(in the rows, 128 means zero)
Each row has a class, written as a number after it.
[ 91 100 186  97 114 131 114 172 143 159 128 110  77 140 136 204 215 107
 146  93  94 134 171 157 156  98 184 135 159  92  83 137 135 120 101  35
 124 138  96]	4
[125 118 128 142 127 121 135 136 138 141 136 139 149 105 128 114 123 151
 138 123 146 125 147 112 131 131 122 141 129 125 125 112 135 116 116 136
 123 118  84]	1
[134  82 168 113 191 147 134 153 176  75  99 114  74 143 145 112 115 147
  70 155 100 136 187 114 150 177  98 146 177  92 126 125 147 115 100 140
 105 146  91]	6
[124  99 170  85 146 137 134 124  83 143 103 109 101  61 164 120 125 127
 148 154 125 173 142  70 144 117 169 212 130 149 124 187  76 133  68 158
 101 134 157]	3
[125 113 130 157 125 122 133 125 138 134 154 139 149  94 134 121 142 127
 147 128 138 132 148 110 129 120 113 126 115 130 124 127 138 123 109 136
 124 123  74]	7
[128  95 132 136 131 145 104 117 153 163 167 127 162  95 138 130 136 110
 118  96  78 126 142 128  70 145 131 127 136 113 145 151 133 134 134 112
 135 111 154]	7
[144 131  75 166 142 106 129 106 112 139 160 135 104  71 116 122 116 139
 141 115 137 129 126 111 131 145 132 112 142 147 129 127 107 140 141 104
 139 129 112]	6
[139 132 101 196 120 141 129 114 143 131 136 138 149 105 128 108 135 146
 137  96 144 150 116 107 144 104 127 145 132 143 134 141 118 136 112 111
 136 134  80]	0
[127 114 120 145 125 126 133 121 135 139 133 131 123 109 140 117 154 160
 139 132 136 125 142 125 117 128 133 132 107 114 119 112 134 129 102 130
 114 123  74]	5
[125 121 140 140 131 117 130 131 129 136 137 139 121  97 129 111 140 133
 132 137 113 127 132 116 124 134 147 145 145 127 138 150 140 127 108 124
 115 122  98]	4
[ 92  78 127 168  73 149 140 134 120 161 167 140 189 134 165  87 122 128
 102  83 164  99 152  63  64  65 157  82 167 145 189 173 146 146 165 169
  97  88  92]	1
[134 120 128 139 117 129 140 132 133 147 120 140 122 114 133  99 159 137
 139 129 115 119 127 119 116 125 148 144 117 125 133 132 149 122 114 122
 113 122  84]	0
[ 91  84 215 126 106 167 154 143  85  91 125 117 124 177 149  97 136 118
 148 152 151 127 177 206 130 164  94 157  58 140 150 116 173  66 176 130
 144 118 143]	6
[117  91 127 188  56  50 149 129 131 131 124  76 103  60 141 113 210 150
 135 155 138 115 120 148  96 128 129 147 156 177 195 145 102  98 100 124
 116  76 114]	2
[121  60 138 108 183  97 107 148 167 177 208 105 168  68  98  98 138 106
 125 100  59 135 142 108 112 148 147 182 181 105 160 182 108 173 154 158
 120  94 183]	7
[129 135 105 153 111 115 111 113 120 135 167 150 138 102 131 115 109 120
 112 130 124 133 113 149 126 111 176 147 167 130 152 135 128 140 111 107
 107 130 138]	6
[140 142  89 128 109 110 101 116 121 160 163 115 137 100 139 141 156 134
 119 122 118 150 118 129 107 137 119 139 139 141 109 146 123 167 122 101
 136 111 114]	4
[140 137  42 164 209 151 151  92 120 168 104 181  34 121 134 145 145  99
 152 131 153 159 167 131 101  89 220 137 130 112  77 141 218 171 159 117
  95 186 140]	7
[131 122 124 143 135 134 139 131 126 133 133 136 126  97 138 117 159 153
 141 137 141 118 140 117 125 129 135 144 132 135 135 136 142 113 111 120
 118 119  75]	2
[172  89 170  77 122 143 133 133 117 145 141  95  55 103 176  88 111 136
 140 176  95 148 151 100  86 118 218 170 181 191 118 156  87 111  94  98
  92 115 161]	3
[124 146 102 155 114 108 123 114 128 172 147 115 159  99 125 125 146 161
 129 107 129 129 118 115  84 125 129 139 158 129 149 139 125 141 110  92
 143 131 124]	4
[135 104 142 139 125 127 144 138 131 139 136 131 116 110 147 102 134 148
 138 142 150 129 165 128 115 133 132 161 120 140 147 118 149 105 130 126
 117 113  84]	1
[ 97 117 128 114 152 139 166 122 142 136 155 102  45 131 158 135  91  96
 147 128  76 135 128 129  99 151 141 169 178 169 147 110 146 129 102  84
  89 111 117]	5
[ 70 131 163 118  85 136 131  81 167 125  97 120  87 108 168 118 129 120
 124  91  57  91  87  81  78 169 145 127 157  87 194 151 139  82 128 113
 118 129 137]	2
[128 122 131 128 131 118 126 129 140 133 135 139 134 107 128 138 151 146
 151 143 145 125 155 119 126 130 144 139 125 121 117 113 148 121 113 124
 118 121  83]	1
[114 143  94 163 126  84  96 121 131 135 131 130 150  95 122 136 143 166
 111 107 133 147 104 117 168 163 115 121 152 120 125 133 107 147  78 110
 143 108 100]	4
[125 138 122 152 104 108 116 102 168 156 158 110 163  96 116 140 171 158
 148 102 139 139 129 116  94 124 141 144 144 136 132 150 140 128 139 109
 132 124 144]	1
[ 66 147 133 178 138 151 161  95 142  86  86  94 150  70 141  91  12 166
  93 112 115 137 153 125 107 162 147 128 161  89 171 165 196  93  70 129
  94  95 113]	5
[117 114 130 150 113 125 138 129 130 139 133 129 134 105 127 113 144 149
 130 140 128 130 136 114 122 114 137 143 125 141 137 130 135 114 122 126
 116 125  98]	3
[134 114 128 154 121 126 140 139 131 158 134 147 123 110 135 103 159 135
 142 119 133 120 146 120 123 115 138 152 116 129 136 128 143 121 109 119
 117 114  74]	0
[129 100 127 149 118 128 144 134 115 136 140 142 137 120 130 112 148 142
 131 140 130 120 157 117 127 117 124 138 118 137 128 119 139 103 125 136
 110 118  89]	0
[119 154 162 124 140 181 137 139 145  79 160 122 109 184 153 112  59  75
 135  65 154 174 142  97 148 133  79 190 201 195 124 143 191 115 156 101
 134 128 161]	7
[129 112 131 140 129 132 127 123 124 130 141 135 130  95 143 123 139 130
 143 127 138 131 147 116 125 126 133 127 125 121 127 125 147 123 126 132
 121 127  86]	7
[144 101 117 113  88  93 114 123  77 127 138 144 122 154 128  89 192 161
  86 167 131  99 109 169  83 207  85  84  89 166 164  88 134  97 191 165
 124 119 169]	1
[119 108 125 160 131 134 141 121 124 136 144 143 123 101 139 131 149 150
 143 125 147 129 147 120 129 110 149 152 123 126 136 125 145 119 109 124
 110 127  69]	5
[128  76 193  86 127 133 126 147 130 163  91  88  96  99 144  84 117 124
 135 182  62 107 156 164  34 178 156 149 103 111 176 134 116 119 117 124
 144  74 163]	3
[121 155 117 145 136 121 111 116 147 149 170 115 146 120 128 130 138 127
 145 104 135 132 129 129 117 126 123 122 122 134 152 149 126 159 142  95
 139 106 120]	4
[131 111 133 135 120 128 127 134 112 141 144 134 132 112 132 120 153 147
 139 140 125 130 148 119 118 135 136 140 129 132 120 126 147 120 120 120
 123 131  82]	4
[125  92 139  99  89 114 125 149 179 115 137  82 120 173 182 140 252  93
 167 129 145 141 157 182 132  65  93 167 103 152  90  87 123 119 161  88
  91  93 124]	1
[139 161 115 133 117 109 100 103 134 149 175 137 133 102 140 149 159 147
 150 102 164 137  99 121 137 135 130 157 160 159 137 116 112 136 120  92
 127 119 117]	1
[ 99 130 143 106 138  68 146 123 150 103 113  93 101 169 106 117  93 156
 118 212 107  97 161 147 124 184 115  83 117 101 153  87 135  99 120 151
 133  94 130]	0
[125 133  98 142 126 101 111 103 141 140 173 125 118  90 145 161 112 120
 121 102 110 130 129 119 123 149 122 142 147 122 133 121 111 146 104 116
 129 115 124]	7
[122 145 129 126 112 116 118 108 147 162 181 124 138 122 143 129 108 159
 133 130 118 113 130 117 116 149 146 123 132 131 130 126 100 124  90 123
 123 109 111]	2
[101 150  55 133 176  59 130 109 114 139 171 117 145  93  91 151 125 106
 139 178 147 133 113  90 172 120 131 109 144 122 167 116 134 205 122 207
  74 145  67]	4
[100  87 120 119 117 145 134 140 105 127 127 118 163 117 143 109 117 106
 110 141 112 105 162  92  49 103 188 126 192 120 193 177 150 138 113 123
 126 109 139]	2
[ 64 111  89 104 145 140 161  70 136  99  88 112 170 150 146 140  81 125
  83 175  82 128  81 110 128 152 140 113 184  88 131 129 176  74 118 137
 116 145 131]	5
[121 123 131 132 122 124 130 127 141 133 130 133 126 117 136 111 152 145
 131 137 131 125 130 108 134 129 129 137 122 138 128 123 139 113 114 125
 111 122  88]	3
[132 117 132 143 135 122 134 128 138 132 141 138 135 101 135 115 130 148
 147 135 131 130 147 114 121 124 133 136 128 127 121 123 144 121 115 129
 118 119  98]	7
[ 91 170  89 143  92  81 112 132 160 127 139 113 112 121  95 165 132 140
 130  84 112 144 121 121 157 130 139 104 141 118 119 113 157 142 114  80
 119 118 106]	5
[136 113 116 132 131 127 141 136 122 133 138 133 131 110 144 112 124 144
 129 131 134 115 143 117 129 136 134 134 124 133 137 127 143 124 119 127
 109 115  87]	6
[132 117 137 123 110 112  86  92 116  80 154 183  34 133 149 159 114 107
 158 171  99 131  99 115 126 212 177 166 155 120 121  81 145 166  86 155
 152 147  72]	7
[118  96 149 105 133 150 123 145 181 144 102  66  97 145 148 131  96 136
 133 105  65 149 119 153 108 182 169 172 141  94 139 113 144 153  96 106
 141 115 106]	5
[130 113 128 144 135 123 132 129 128 133 148 134 137  96 143 118 132 149
 146 125 145 127 166 118 125 126 135 144 122 114 130 115 150 118 112 122
 122 124  79]	7
[121 122 135 173 126 106 107 100 168 150 175 138 112 100 132 126 118 113
 137 109 115 141 111 117 127 128 154 111 152 141 137 158 104 157 126 143
 122  99 145]	7
[129 112 127 136 129 125 142 137 125 152 139 137 144 102 144 122 141 155
 139 143 150 127 164 127 115 108 137 152 113 134 136 121 138 116 118 121
 105 109  90]	1
[131 132 124 159 104 118 121 123 153 147 151 107  93  81 134  90 137 137
 120  80 108 134 114 147 111 158 131 142 154 123 127 147 126 145 125  87
 136 123 115]	6
[124 127 125 173 117 134 117 106 118 142 155 135 138  72 120 112 104 136
 144 104 120 145 123 119  90 133 154 139 168 128 143 137 138 134 122 110
 144 140 130]	7
[115 130 115 165 114 135 126 120 127 138 142 112 121 127 137 128 113 138
 117  92 123 136 129 128 118 135 135 140 144 129 151 127 126 154 111 124
 121 124 110]	0
[138 105 134 140 120 123 131 140 125 136 130 144 114 102 133 114 141 128
 139 124 136 113 145 119 120 141 139 139 135 127 130 122 151 125 117 136
 118 119  88]	6
[129 114 115 137 140 134 138 131 132 145 143 126 131 107 140 126 154 149
 133 130 141 115 164 120 117 121 131 143 126 123 138 126 147 114 127 127
 109 120  85]	2
[ 87 110 162 163 164 137 168 137 126  98  86 132  99  86 151 141  96  62
 155 116 159  91 158 106 142 151 194 154 153 136 245 197 171  92  63 110
 143  84  83]	2
[100 133 103 151  82 121 119  94 163 127 136 113 137 132 144 146 156 137
 121 106 114 124  94 123 125 140 139 127 131 120 124 120 139 124 116 108
 134 137  92]	3
[124 107  95 152 107  96 109 114 143 187 187 129 114 117 146 148 144 130
 130 129 144 155 149 133 122 107 160 147 145 146 128 127 115 146 138 102
 131 105 114]	1
[121 130  76 157 117 119 106  98 143 149 156 122 119  86 130 168 115 127
 124 101 107 144 105 109 141 125 184 143 171 123 142 146 124 152 129 123
 116 125 119]	2
[118 112 115 145 121 120 141 118 117 139 139 130 130  93 137 122 133 150
 129 137 130 130 149 123 121 130 148 140 112 124 138 128 142 108  96 122
 111 127  88]	5
[157 101 176  87 155 115  79 131 225 126 168 106  81 101 137 134 206  90
 184 163  85 147 134 131 104 137 147 212 178 149 105 173 143 177 154 136
 107  34 152]	2
[118 113 120 140 129 135 131 133 125 136 126 132 136 112 139 105 154 144
 135 123 141 123 148 114 128 127 130 128 100 132 134 121 142 119 122 125
 112 121  84]	3
[123 127 137 163  97 121 113 123 158 141 156 116 135  94 109 103 126 128
 143  95 118 141  93 124 133 147 166 112 156 139 133 154 129 135 107 107
 149 111  89]	5
[140  97 180 170 190 172 201 145 134 122 108 111  50  35 136 122   8  76
 167 150 120 131 207 136 101 130 196 182 159 126 141 195 169 109  89  98
 163  95  73]	7
[125 113 120 147 133 142 136 127 133 145 129 133 131 112 141 125 150 143
 149 135 143 121 146 119 116 120 148 139 121 125 140 131 145 122 122 126
 124 119  78]	2
[110 146 118 159  76 119 110 111 121 157 148 133  92  88 117 132 149 133
 125 100 110 128  95 127  98 108 202 118 174 126 128 138 123 155 110  93
 119 154 114]	3
[109  99 122  95 223 220 124 104 124  58 118 179 101 149 144 197 139 128
 127 170  84 145 109  88 158 136 149 138 157 110 128 136 179 148 165 103
 107 151  57]	5
[119 117 123 145 134 121 138 138 135 148 119 132 131 115 127 111 153 148
 138 129 150 118 140 112 128 123 137 132 119 133 133 123 147 128 116 137
 115 115  84]	3
